Below is a small trained network, with its code and all its weights. Each question gives an input and a class and asks what happens when units are switched off, that is, made to give their printed mean instead of their output.

import numpy as np


def w(rows, s, z=0):
    codes = np.array(rows[::2]) - 128.0
    scale = np.full(codes.shape[1], s)
    scale[-1] = z or s
    return codes * scale


def f(y):
    return np.maximum(y, 0)


def log_softmax(a):
    a = a - a.max(-1, keepdims=True)
    return a - np.log(np.exp(a).sum(-1, keepdims=True))


def net(x, mask):
    res = np.array(x, float).reshape(1, 5) / 4 @ E
    y = f(res @ A[0][:, :-1].T + A[0][:, -1])
    res = res + np.where(mask, y, B[0][:, -1]) @ B[0][:, :-1]
    return log_softmax(res[-1] @ U[:, :-1].T + U[:, -1])


A, B = {}, {}
E = w([
[119,75,42,53,114,84,72,141],'x0',
[34,90,201,128,160,56,128,123],'x1',
[106,83,130,228,94,131,96,197],'x2',
[80,144,96,150,3,109,140,70],'x3',
[150,135,204,73,85,204,56,141],'x4',
],0.011)
A[0] = w([
[137,106,113,184,101,108,65,230,16],'n0',
[125,103,126,35,124,122,159,47,96],'n1',
[106,61,136,157,81,145,138,191,89],'n2',
[115,119,176,100,114,160,96,65,142],'n3',
[207,191,84,169,117,152,121,106,67],'n4',
[94,160,95,157,79,148,118,52,31],'n5',
[120,129,115,111,46,142,125,86,72],'n6',
[198,93,158,142,193,111,127,187,86],'n7',
[69,128,192,109,125,122,68,117,167],'n8',
[101,74,26,83,102,89,37,127,181],'n9',
[124,115,126,133,72,131,152,117,3],'n10',
[130,86,99,82,188,134,93,173,131],'n11',
[173,207,39,172,124,179,95,155,103],'n12',
[95,118,129,75,88,175,40,167,75],'n13',
[117,94,161,154,158,26,143,113,134],'n14',
[134,134,87,119,53,105,108,101,49],'n15',
[132,70,53,194,150,94,191,148,69],'n16',
[140,101,38,143,168,71,190,93,87],'n17',
[114,101,91,213,93,147,83,213,48],'n18',
[146,182,128,51,141,120,197,59,24],'n19',
[133,125,97,164,122,106,207,104,87],'n20',
[155,163,201,223,167,175,203,107,55],'n21',
[106,79,127,231,154,168,69,177,80],'n22',
[93,57,94,77,155,81,68,150,178],'n23',
[170,205,124,58,160,95,181,107,71],'n24',
[114,102,203,77,105,151,96,180,155],'n25',
[139,201,204,207,120,182,157,89,109],'n26',
[72,90,161,152,92,110,113,37,115],'n27',
[104,93,129,120,62,94,128,49,120],'n28',
[205,119,104,138,189,154,124,158,88],'n29',
[180,133,65,151,110,186,129,88,41],'n30',
[83,165,244,174,125,150,240,93,153],'n31',
[243,165,72,151,93,163,101,99,111],'n32',
[113,145,106,164,46,137,146,100,46],'n33',
[91,88,103,171,79,160,132,185,6],'n34',
[134,103,44,158,204,88,199,131,105],'n35',
[187,166,184,97,61,181,70,175,102],'n36',
[112,167,110,53,140,147,150,73,73],'n37',
[91,90,201,79,169,91,174,130,167],'n38',
],0.011,0.0032)
B[0] = w([
[128,67,50,100,109,214,132,149,205],'n0',
[123,68,51,81,128,160,180,171,187],'n1',
[121,62,61,69,109,154,111,149,193],'n2',
[115,153,102,130,78,126,142,198,176],'n3',
[62,67,103,176,137,78,69,154,203],'n4',
[143,191,180,118,175,176,62,138,186],'n5',
[164,182,186,134,190,165,134,94,185],'n6',
[142,199,205,69,195,199,59,142,203],'n7',
[91,146,97,187,101,60,93,225,195],'n8',
[254,60,139,171,96,98,177,59,250],'n9',
[150,182,143,89,147,154,83,109,155],'n10',
[215,166,223,122,181,150,104,64,199],'n11',
[104,85,115,138,139,68,83,191,218],'n12',
[154,201,149,120,41,101,189,169,197],'n13',
[106,155,85,152,128,95,41,198,224],'n14',
[160,170,225,155,176,120,67,60,185],'n15',
[145,203,141,87,70,128,139,169,230],'n16',
[160,198,132,139,57,129,148,179,228],'n17',
[132,83,84,64,111,192,143,149,220],'n18',
[70,84,54,55,98,201,132,153,194],'n19',
[145,205,110,114,56,115,134,148,193],'n20',
[225,102,139,96,125,105,167,81,240],'n21',
[133,81,85,59,121,169,94,125,221],'n22',
[188,58,159,171,143,85,186,57,232],'n23',
[149,125,71,31,114,170,81,147,193],'n24',
[147,215,143,141,125,101,131,180,201],'n25',
[215,74,135,105,117,95,186,95,237],'n26',
[112,159,137,163,188,141,15,104,199],'n27',
[155,167,133,131,176,147,64,96,198],'n28',
[117,148,203,136,152,113,53,107,194],'n29',
[67,77,150,184,139,78,37,128,193],'n30',
[215,74,103,141,133,83,145,107,252],'n31',
[116,78,106,201,143,60,46,147,229],'n32',
[158,183,183,126,194,202,99,122,196],'n33',
[113,79,90,87,111,184,122,132,185],'n34',
[135,207,185,142,75,131,149,176,237],'n35',
[137,224,131,134,39,98,155,171,226],'n36',
[126,45,69,58,100,163,124,112,178],'n37',
[94,87,94,148,147,128,15,155,213],'n38',
],0.0082,0.013)
U = w([
[243,68,181,163,114,63,213,55,111],'0',
[142,203,254,122,231,228,71,104,83],'1',
[70,75,70,70,79,248,168,161,112],'2',
[107,240,172,160,17,78,205,224,37],'3',
[68,87,135,214,160,19,74,188,184],'4',
[143,130,165,175,118,90,159,145,171],'5',
[29,61,216,229,220,138,240,52,2],'6',
],0.0089,0.006)

Each question gives the input, the list of numbers given to net, and the class t.
The units are the neurons (one row each of A and B). Each row of codes is followed by its name. A weight is (code - 128) times the scale printed after its matrix; where a second scale follows, it is the last column's (A, B and U).
mask holds one flag per neuron, in row order. A switched-off neuron (its flag False) gives its mean, the last column of its row in B, instead of its output. The means were averaged over made-up inputs and are rounded, as every weight is.
A unit's drop is (log p(t) with every unit on - log p(t) with that unit switched off) / (log p(t) with every unit on - log p(t) with every unit switched off).
The circuit of an input: a set's keep is (log p(t) with only the set's units on - log p(t) with every unit switched off) / (log p(t) with every unit on - log p(t) with every unit switched off). Starting from the 12 units with the biggest drops (on a tie, the unit counted first), units are removed one at a time, each time the one whose removal leaves the highest keep (on an exact tie, the one counted first), for as long as the keep stays at least 0.8.
circuit, biggest first: the units of the circuit, biggest drop first
k most important neurons: the k neurons with the biggest drops, biggest first
drop when u is switched off: that unit's drop, to one decimal
input [2,-1,1,-5,7], class 3: circuit, biggest first : [n36]
input [2,-4,0,-5,-3], class 1: 2 most important neurons : [n7 n11]
input [-5,-8,8,3,8], class 2: 3 most important neurons : [n18 n0 n22]
input [-5,-6,3,-5,5], class 4: circuit, biggest first : [n32 n12]
input [6,-2,7,-8,3], class 1: 3 most important neurons : [n11 n7 n29]
input [-3,-3,8,1,8], class 2: 3 most important neurons : [n0 n18 n22]
input [-8,-8,-5,-1,5], class 0: 2 most important neurons : [n26 n21]
input [2,-2,-7,6,-2], class 2: 4 most important neurons : [n19 n1 n37 n11]
input [-2,7,-6,6,0], class 4: 2 most important neurons : [n8 n27]
input [-1,-8,7,-6,7], class 4: 3 most important neurons : [n32 n12 n29]
input [-6,4,-3,-4,-3], class 0: 2 most important neurons : [n31 n21]
input [-3,2,5,-7,-8], class 3: 2 most important neurons : [n35 n16]
input [6,0,-7,2,-8], class 3: 2 most important neurons : [n17 n35]
input [-7,8,-1,-3,5], class 4: 4 most important neurons : [n38 n8 n9 n23]
input [5,0,5,5,6], class 3: circuit, biggest first : [n13]
input [5,-3,-1,-5,-7], class 3: 2 most important neurons : [n35 n17]
input [-6,-5,7,-3,0], class 2: drop when n22 is switched off : 0.4
input [-1,-1,-7,1,-6], class 2: drop when n15 is switched off : 0.0
input [-6,6,-1,4,-8], class 3: drop when n17 is switched off : 0.1
input [-4,3,-7,3,8], class 3: circuit, biggest first : [n36]
